Each row has a class, written after it.
[  43 -185   29  298 -121 -215   26 -183   -3   99   38   -4  -70    5
  -50   55  300 -149  204  152  200 -213  -56 -311 -265  225  152  -34
  -47  202  162 -327  386  -20  -65   93 -215  -55  160 -232 -209   -1]	S
[-443 -303   36 -111    0  179  194 -152  168  461  -13  -19  -84  -81
  -70  368  104 -466  101  -98  152 -203   68 -149 -209   -7   -3 -162
  141 -108 -269  197   87 -159  -18   16  443  -37  183  325  224  188]	A
[-179   19  129  193  310  459   26  -99  -97 -229  -29  -59   28   58
  352   39 -251  136  -39  -30  -53 -267   26   31 -231   85  132  169
  -53 -128  483  -15  -87  -76  116 -384   42  -72  214  -31 -297 -126]	G
[ 211 -186  235 -104  195   16   71  -28 -150  149   -9   54 -414  -42
  -16  -32 -240  -97   -6 -327 -204 -191   15  119   58 -109  404  350
  332 -188  286  381 -219   64  -16 -193   70 -153 -221 -144 -305 -251]	J
[ 216 -172 -149   -3  123 -334 -156  -50   90   41  -43  215  -43  426
   83   76  -47  -21  221  400 -149 -185 -279 -354   31  334    0  149
   62 -154 -125 -196  168 -287 -125 -169  598 -245  124  222  195  104]	W
[ 247   58  284  -49   88  242  -93  -20  -93 -192    8    7  -79  -48
  -26   -1  -34   72   23 -167   27   -6   58   98   66    1  -60  -82
  132  -25  289 -107  -74  223 -121 -167  -85  -28  -94 -111 -488  -87]	U
[  52  -16   96 -231 -314  190  136  102  264 -115 -154   21  -10   35
 -373  216 -108   71   -5 -276  -46   -8 -176  350 -101 -105  337   95
  100  132 -249   86 -313 -123  -20 -299 -339  128   97  131 -203   96]	G
[  12   18   45  -90  113   97   16   89  -63   -7  198   30  -10 -347
   51   13   -7   13 -118 -247   99  114  -33  319   13  -10   79  213
   23  -25  202  256  -49  -51  -56  124 -172  -94 -107  -53 -243 -125]	X
[  -8   40   25  103 -211 -143    5 -153 -178  267   25   97  122  -95
   14  -92  174  -51  -59  -73  -77 -504  -65   54  -44   46  -14  -77
   39  204 -306  199 -174  181   18   85  155  217  120    7   33   25]	G
[ 214 -106 -182  -84  -33  379  -96  110  -51 -184  -73   21 -148 -125
  -27   -4  -75  103 -224 -202  -49  -20  -78  225 -177  -35   58  334
 -133   98  -86 -139  214 -102  135  108  -20   38 -158  193 -242 -188]	X
[ 169 -242  -92 -175   29   74 -178  180  316  -19 -195  -14 -365   18
 -110  255   -4   67  -46 -108 -190  189 -253  120  -86   29  241  264
  195  -28 -109 -338  167 -461   78    7   40 -225    1   47 -143   96]	X
[  52 -124   39  -55    5    8   18 -131  -25 -113  172   20 -155   96
   37   19 -174  -62   48   17  -14  153  161 -127  -45  -94  128  129
   81 -200   68  -83  175 -112  -56  -44   19  -99   28  -58  166  329]	Y
[ 216 -126  225 -170  103   26  -27 -261 -229  -72   58    5 -265  128
  -24   10  -97   72  214  148   71 -582 -164 -320  -74  285  -31 -198
  -48 -147 -323 -111  146   86 -153 -183  598   67  156   25 -223  -92]	W
[  79 -215   64 -339 -136   94   15  117  264  285  -95 -153 -435   87
 -433  162   79  -81  173 -153  -62  -84 -304  129 -138   89  160 -197
  404  115 -278 -223  177 -307  -45  -90   10  -69  228   40  -89   17]	X
[ 112 -232   42 -170 -182 -137 -183  -18   67  193 -125   39 -234  212
 -268  -47    6  221  154   62  -75 -324 -121 -248   83   46   70  169
   77  136 -190  -99  -24  -81  -98  131   66 -213   35  -79 -282 -397]	Z
[ 290   14 -358  112  113   75 -140  -62  -39  -31  -87   30  240 -190
  106  -36  191   88 -120   42 -106  -89  -83  -12 -209  174 -187 -120
 -190   78  581 -531  207  -79  100  344 -172 -125 -474 -268 -354 -294]	G
[ 115 -160  201  -26   72  100 -157  149 -172  -69    0   56 -243  103
  -59   92   -4  144   59   23   89 -277 -142  -58   75   82   61   56
  366   59   66   56   40   -5   61  -45  -19 -123   73   23 -386 -484]	U
[-122 -101 -149  -15   63   60   41    8  233  251   54 -100 -169  109
  -61   27   33   62   66  -36   81 -151 -217  -10  -91   25   27  173
  -91   15  -72  -44  -56 -157  -32 -141  201  132  158   47  -79 -291]	J
[ 141  -99    6  -75  174 -174  139 -244  -96  333   51   90 -209 -210
   28  139 -238 -315  -30  -85  -34  -55   35  145 -284   30   63  177
  -14   50 -452 -174   84 -374  -41  259  327   24   77  -29  314  338]	P
[ 268   71 -101 -103  -87  -40  -36  -33   40   54  -97   97  -61   44
  194  -54  -81 -181   99  124   91 -147  -34 -278   15  116   34   -9
   33   64  236  -66  -56  -67  -84 -209   70    9 -184  -19  -50  -87]	U
[ -31   13 -160 -357   38   88 -156   22  204  129  -82 -157 -175  323
 -184   51 -186    5  195  -94 -113  128 -131 -147    7   36   37  135
  292  -78 -401 -102  259 -142  -33  -46  316 -149  258   73  -33 -183]	Z
[ 281 -102  508  107 -150    7  -74  122  -19  101  258  107  -23  -43
  283 -201 -105  105   68  151   16 -326   57   -9  242  100  -26  -81
  -79 -237  -65  363  199  159   55  111  137  -93  253 -115  -91 -675]	Z
[ 281  -80  480    8   47   43 -132  270   28  230  155  -22 -277  -23
  -50    5   14   76   -1 -119   72 -122 -187   88   93  113   52  195
  158  140  264  -15 -124 -156  -97  -44  122  105  177 -293 -404 -287]	P
[ 101  -35  361  -73  -45 -179   49  -39  133  -62  -69 -192 -435  158
   -7 -117 -249   53  122  274  275 -116  114 -239  273 -271  -72  -73
 -184   69   52 -214 -176   66  -50  -70  -29   77  -29 -416  360  200]	J
[ 212  -78  247  121 -122  -19 -135  -39  119 -105 -302  138   10   19
   65   -4   74   19  136  164   86   56  -38   10 -101 -110   53 -270
  115   30  429 -282  122  -14   34  -60 -271 -108   -9  -94 -121 -109]	J
[ 178 -172  140 -122 -201   26  119 -307  -15   18 -136  138 -251  -72
  -58  132   99   34   64 -106  -18 -319 -187 -175  -13  154 -128  128
  236  -37  -92 -366   11  -22  -77  282 -126  163   64  -16 -366  -97]	U
[  13    0  134  132 -153  192   -3 -151 -211 -248   22  137  -85   76
   59  122    0  283  106   26 -128  -73  137 -147  143  -10   -6  224
  160   -5  102   -9 -496  312  110   65 -362  163 -205 -159 -167 -150]	W
[ -27    6  115 -242 -129 -145    6  -84  595 -359 -306 -200   25  193
 -114  124 -231  142  322  191  164  -93  -72  -35  166 -108   53 -120
 -115   34 -283 -183 -145 -169 -169 -156 -174 -194   84  101  158  160]	S
[  85  311   -1   13 -280  244  -62   92   43 -596 -349   90  413   64
  140   65  129  203   51  189  211  199 -191  267  -38  216 -278 -599
   75  246  246  -63  -34  321  148  -28 -302  173 -301   47   32 -227]	W
[ 391   78  215  -49 -212 -121 -110  102  -44  -66  -53  124  -66 -208
   64   25  170   14   82  -21    3  152  -42   55  -61  -13  -20 -361
  230   -4  184 -222   66  -20   66  194 -215  131 -233 -213 -185 -354]	A
[  64   25 -126 -178  -31  -28  -66  -49  -12  -44 -147  -68  -63   11
  125   54 -141  -91   37  -28  128   50  174  -76  169 -166   16   48
   56  -52  163  125  -38    5  -79  -62   74 -194 -170  -89   89  248]	Z
[ 442 -118  178  166 -256 -115  -86 -183   28  103 -276  275  274   74
  260  -61   12   -3  210  181 -103 -393  150 -205  262 -113  -28  -34
 -158 -162  278  101  -26  258  144  104   96 -223 -144   -4    7 -535]	W
[-545  -71   58  108  270   15   -8 -333   68  232  -13  -10  175 -224
 -133 -139 -111  101  245 -132   -4   -2  226 -281 -203 -116  208 -317
  -40 -328  103   -7  170   43   63 -336  239  -83  178  107  -80 -250]	P
[  53  156  192 -243  404  238  -23  -64 -353   45 -145  -15  -55 -192
   47  372  189  -98    9   22  -18 -378 -266 -161 -173  289  145 -141
  341  -34  140   98    5  -88  -34 -150  269 -166  158 -167 -588 -124]	S
[ 278  -25  218 -146  114 -174  121 -109 -153  222  -75  141 -249  -13
  -63  -34  -69  -28  114  189 -188 -311   16 -149  351   73 -104   76
  -21 -183   39  -51 -138  184 -157 -143  159 -252   15  -94 -233  -56]	X
[ 233  -30  105 -127  126  -67 -140  102 -119 -155   81  -98 -145   27
   62  102  -98   50   91  107 -101  -49 -146  -81 -121  138  134 -277
  129   15  -76  -99   43 -343   11   37  304  -82  -48 -159   31  112]	Z
[ 185  373  254 -148 -325 -113  -49  -57  -15 -241 -105    5 -124  458
 -286  448  290   53  400  182 -179  166 -117 -154  -85  230 -248 -100
  203 -168 -476 -687 -284   13  -40 -257   24  244  366 -330 -237  276]	Y
[  50 -276  337 -237 -210 -325  117  -35  -27 -134  -47   -6 -264   74
 -327  271  149   16  149 -124 -219 -464 -191 -305   36  409  219  -55
  410   55 -210  -26 -142   50 -170  -18  112 -116 -127 -220 -397  102]	W
[   2 -112  -93 -101   57 -148  106    1  163  -43 -182  -19   -7 -217
 -316    3  -55  211 -185 -174   17  -82 -342  285  117 -156  122   88
   28  -58 -162   -2 -214 -209  -18  -45 -114  126 -140   35 -221   53]	G
[-216  199 -174 -238 -159  206 -144 -440 -364  217 -323  216  268  153
  -35   97  343 -411   57 -194  132 -244 -219  -99 -387  227 -200 -275
  232  -25 -307 -326  156  -83  134  199  -73   36  418   55 -153  215]	G
[-263  164  105 -243   40  -61   81 -334  137  172 -252 -225   -3  -65
  -44 -102  -82  168   92  -17  104 -177   86   79   57 -230 -140 -171
 -324   90  -63 -107 -101  161 -102  -89  224   23  256 -254  167  107]	A
[ 133  162  144  -41  369  126   60  -70 -183  -84  -24  111  122 -350
   11  -96   98   18 -105  345   58   86   46  161 -133  -18 -117 -899
 -185 -226  193 -204   48  154  -99 -343  117  152 -296  -67  -51  146]	X
[-165  -70 -321  343  120 -351  199  -40   -6  -99  122  -42    9 -134
 -123  -56 -107  141 -127 -122 -126  -67 -275  -84  128  180  224  230
  -24  -22  -28  207 -370 -121  178   25 -153   88 -297  -31  -82   34]	P
[-166  125  -66 -142  239  195 -134  185  283  162   -9 -212 -285  224
  -26  161  -31  128  -36  -74   11  214   -6    4  124    4  158  264
 -135   26  110  103 -218   58 -122 -335  -34   14  225  -94 -197   18]	J
[ 237   19  331  348   39  -88  106  191 -213 -114  391  -54  -29  116
  170  -20   70  -98  134   70  -65  178  216  -25 -184  129   47  -67
  -31   14   72   37  136  127 -165 -191  118 -170   36 -214 -329 -294]	A
[-189  175   16 -208  107 -112  -26   44 -359  227  -43   36 -197  137
  -56  176   99  -86  111  -16  -75    9  -24  -91  141 -188  -86  193
  161 -205 -390   73 -396  -14   44 -180  280  231  367   97 -208 -102]	A
[ 126 -122 -102  107  -14 -174   -2  102  -54 -116 -177  -88   -7  -74
  -21    0  193   59   59  126  -44 -389 -264  140 -168  342  -40   78
  134  146  119  -42  -26 -210  -19  -40  116   -4 -400 -145  -54 -138]	W
[  31  109   90   57 -170 -117  -34  132   56 -134  152  168  223   30
   63   85  -20   23  -44  222  -22  150  -54  161 -193  160   64 -148
  226  -83  -61  159 -218 -244   52   75 -170  304 -116 -145  301   93]	A
[ 175   -6   35  123  365   -7  -83  159   -9 -229  124    6 -102  -44
  266  -41   -1  138 -134  129  -25 -173 -183   67  -97   55  394   28
 -111   -4  113  261 -110 -126 -174 -396  122   28 -111  138 -226 -122]	Z
[ 190  -76  455    1  104  -39 -121  -57 -102  186  199    8 -320   36
   50   -9 -136  183  221  -18  114 -309  260 -336  244 -289   67  252
 -135 -227 -131  127 -403  122 -200 -218  428  -66  -33 -213 -359 -454]	G
[  -5 -300   24  -27  175 -217  107 -118  -68   43  -14  152 -154   41
  120   93 -247  -67 -174   70   32 -381 -107 -185   34  321  327   -3
  -13   52  -80  287  163 -130   -9  125  276  -19   27  115  168  212]	S
[ -19   93  -38 -270   92 -356 -152 -393   49 -184 -366  179  157 -332
 -127  -26 -171   63   90 -102 -206 -385 -126 -206   32  460  -41   72
  136 -314 -209 -152   72 -139  -61  207  -36 -108 -229  100  -95  210]	A
[ -77 -282  211 -102  205 -237   80 -101   78 -115 -104  -47 -141 -133
  -96   -4    4   36  131   88   14   21  -70   14   42  -22  197  -61
  161 -167   29   15  298   20 -198   14  111  -82  -85    8 -147   23]	S
[ -88  106 -165 -100  -94  180   61   -6  178   78 -112  -84  210   82
  201   24  -24 -104  106  -20  156  -19  123   64  -60   82 -123  -89
 -157   55   16  105  -52   -7 -109 -119   -7   47  -11  107   57 -150]	J
[ 161 -130  679  129 -118 -239  225  -97  244  -56  -57   26 -205 -192
   88  -83 -165  -64   67   73   77 -331   59  179  113   46   91  -16
 -268  -29 -188  277  -67  200 -207  -11    1 -117   19  -75   30  -75]	Z
[ 330 -184  180  -40  -24  -21   36   -1  125 -224  -61   59  -56  -67
  -51  215 -146  -12   29   29  -97 -217 -230   23 -325  246  318 -135
  -39  -35  -18  -76  308 -254  102   27  133  -94   19   39  -35  -52]	W
[ -33  -20 -203 -263  222  111 -152 -261  -48  183  -49   13 -267  209
  117 -131 -205  -36  -65 -225  -84   -5  -69  -88   70  -78  -29  340
  136 -182  -68 -328   45 -268   35  -11  187   29  226  -31   66  190]	Y
[   7   86   39   81   20   95  196   31   65 -364  -47 -136   11  116
    6 -121  -83  145 -105  -39   99  204  102  218   76 -135   -3  124
   40  159  245  -98  130  232  -53  -34 -438  138  -85 -128   79   34]	S
[  64 -159 -201  345   43 -167 -237   18 -123 -412   97  120  229  268
  361  -67 -135  311  -70  -10   22 -134  -71  -85 -187  223  339  259
 -207  136  142 -112  171 -146   97 -158  288  154   -1  -24 -177 -119]	G
[ 240  -54  190  -96  207   44 -167 -221 -111  383   46  154 -246 -101
   23  -97 -249  280  149  336  -63 -333  -54  -94  221   21  -23  -89
   75 -186  -74  -24 -201 -121 -112 -169  153   71  279  -70 -138 -118]	Y
[  18    3  179  144   -7  235  -41  197 -202  103 -111   68  289  101
  195  -67  345  -14 -223 -138  -56   50 -237  310 -109  188  149 -395
  323  300  417  389  116  120  142   33  145   62   -1 -187 -146 -304]	S
[-181 -276   99  156 -162  -56  163  -45  -19 -216 -144  129  106 -142
  115 -162   -6   80  -69 -140   58  -39   41  285  -94  -33   77   -4
  -23  -90  174  189  138  -90   37   70 -222   30  -60  294   44 -124]	U
[-210  -19 -445 -159  -23  118 -192   60  310  236 -153 -153  102  209
 -274  -45  -87  112  -87 -316  217  430  -25  244   12 -345  171  129
   13  265  138  147   55  -81  -14   45 -108   51   54   59  116   22]	Z
[ -61  -55  382  188   20  120  -28  -91 -163  275  -62   17  178 -344
  -75  124  264  -50  246  -61   85 -213  141   -8  132   72 -274  102
  -60  -88  -98  285   75  135 -103  292   35 -189  194  190 -188 -164]	J
[  95  202  -42 -127  413  508  -33  405   -3 -272  229  -99  -32  218
  159   79   42  -13 -233   89  -57  179 -180  262 -367  236  113 -429
   99  190  217 -100   38 -116  -27 -347  -81  202  -68   96 -151 -231]	U
[   8  103 -243  143  103  187  100  170 -236 -486  -84 -141  107    2
  181   54   11  -43 -232  -26  158  308  -44  162 -127  -41  104  121
    0   -8   25  134  191  -98   99 -111 -198   40 -129  107  -56  187]	P
[  63  -91   45  294  -11    9  202 -142 -426 -188  -69  273  312  196
  109  255  161 -193   69  119  -24 -474 -546  -33 -719  467  204 -358
  405 -134 -381   30   21 -692  153  -87  285  343  354  357 -135  -84]	Z
[  95   49  270  -12  184 -106  -80 -241 -144  231 -176  229 -120 -153
  187  -78    1   15  -18  -51  -78 -430  162 -155  222  -48  -14  113
   55  -72 -113  188 -278  338  -87   86   62    3 -157   11 -142 -371]	J
[  35   19  287  276  143 -180  237 -261 -333  178   17   38 -122   22
   68  226   98 -358   36   43  -42 -397  362 -421 -135  191   15   99
 -222 -139 -268   34  -58  236 -126 -120  426   -8   68 -169 -173  217]	S
[  41  -93   29   43 -102   28  -43  130  158  301   -3   -9  108   39
   83  -51  101 -181  -88   24  176  135  185  -17  151 -145  -39 -280
 -150   39  -54  123  105   67   -8   99   53  129    9    5  106  -85]	S
[ 212   60   87 -181  259  -25 -139   -2 -253  375  -31   66 -129  -71
   69  -92   57  -76   73  127    9  -89  -60   83  243  248 -227 -103
  188  165  109    0   27   68 -151  154   47 -204  -43 -203 -105 -162]	U
[ 121  175  270  -45  -14   53 -166  142   68  -44   38  -24  -97   58
  215   27  -21   -3  258   78   99  164   47 -228   88  -24   41  -70
  175  -99  267   35 -105   46 -121 -255   52  -54   16 -110 -233 -247]	G
[  12   13  173 -151 -207 -340    0 -271  -12 -287 -192  179    8  105
  -72 -140  -44  -26  -34  166  -14 -201 -100  -11 -293  147  -28  -92
  -67  308  -30 -470  -60 -152  -99  279 -207  -73 -108 -250  244  453]	X
[ 119   42 -189   82  -34 -100  -50  100 -196  218  212   57 -287  168
  -73   45 -166  -13   36 -147 -318   13   49   52  111 -149  -19  393
  195   -2 -341   99 -527   12  190   58  216  107  -70   42  -54 -198]	X
[-184   -7   59 -140  -70 -253  152 -274   23  465 -198   70  -73 -174
 -162  119   64 -135  190 -111  -83 -196  100 -112   64 -187  -31  264
   95 -157 -557    4 -163 -110  -91   24  191  -67  302  105   28   15]	X
[ 228 -305    5  -46   52  231  -27  210   10 -117  200   10 -356 -106
  113  119  -17   49 -133 -104   13  129 -377  193 -237  157  275   29
  292  294  363 -291   72 -406   42  -70  106  -53 -302 -307 -178   77]	G
[ 399  -27    9  307 -348 -149   89    5   88 -188  -95  138  113  -85
  167 -115  196   88  -59   83 -253  329   67 -124  201   83  -69 -166
 -101  261  561 -522  166  255  131  239 -385   44 -405 -317  132  193]	P
[ -83  -94    8    4   70 -188  311  -96  251   -2   50  -29  296  -91
   -6   -5 -234 -269   23   99  -53   36  -51  -23   99   21   35   47
 -146 -154   -1   50  288  -56  -14   74    7 -110  223  165  184  235]	P
[ 213 -259  113 -291   52  115   55   10  122 -114   47 -174 -227  -21
   17 -199 -302   74  -34  -21  -71 -209   35 -220  298 -161   35  103
   -9   -8  283 -186  229 -125  -35  156 -130 -402 -107 -101   19  -14]	P
[  51 -297  277  298   27 -407  197   55  -35  262  160  154 -167 -246
 -143   67  118  215   46  -51 -396 -375   80  -93   62  158  155   99
  369   53   64  165 -365  -83  -89   81   19 -110 -337  -96 -133 -379]	U
[ -69 -141  402 -119 -198  -34   54 -197  -26 -277  -95   -4 -269  -13
 -219  159  133    4  219  -32  278 -542 -208 -147 -298  361   35  -70
   33  110 -267 -134   99   64 -183   -2  -91 -113   93  -52 -431 -122]	J
[  75 -115 -130  355  327  -51  113  -47 -412  190  357  158 -246  -13
   96   92  137 -257 -269  153 -309  -44  181  156 -311 -116   96  303
   86 -409 -204  143   -6  -48  -43 -312  365 -100   83   62    9  410]	U
[  63 -108  395 -543 -337   97 -381   93  175  -53 -251  -26 -609   89
 -311  -83 -119  309  254  -49  470  125  132   35  259  -97  -47 -296
   71  115   18 -334  277  212 -124 -158 -247   79  159 -141  -76  -97]	U
[-123  146   79 -297 -142 -293  -90 -192  124  -70 -196  158   12 -101
 -277  144  129   27  198   22  -47 -218 -111 -163 -120  253 -162   -4
    1  -89 -331 -217  -20  -65 -187  116   -3 -113   74  213  -67  105]	A
[  90  -38  -39  -54 -124   37  143  -39   42   17  156  170  -47   -3
  125   64   -8 -129   96   34 -153 -122 -116 -112 -172  179 -187  228
  301 -118  -46 -224  -34 -333  -49  152   28 -118  -71   74   24 -208]	Z
[ 188 -287   35  -90 -350   27 -133   45 -288 -141 -108  120  -86  197
  -75   25  -17   59   80   -8  -96   66  -51 -216  -60  -17  127   83
  220   85 -290 -179  302 -176  154  301  -42  105  157  121 -185 -125]	A
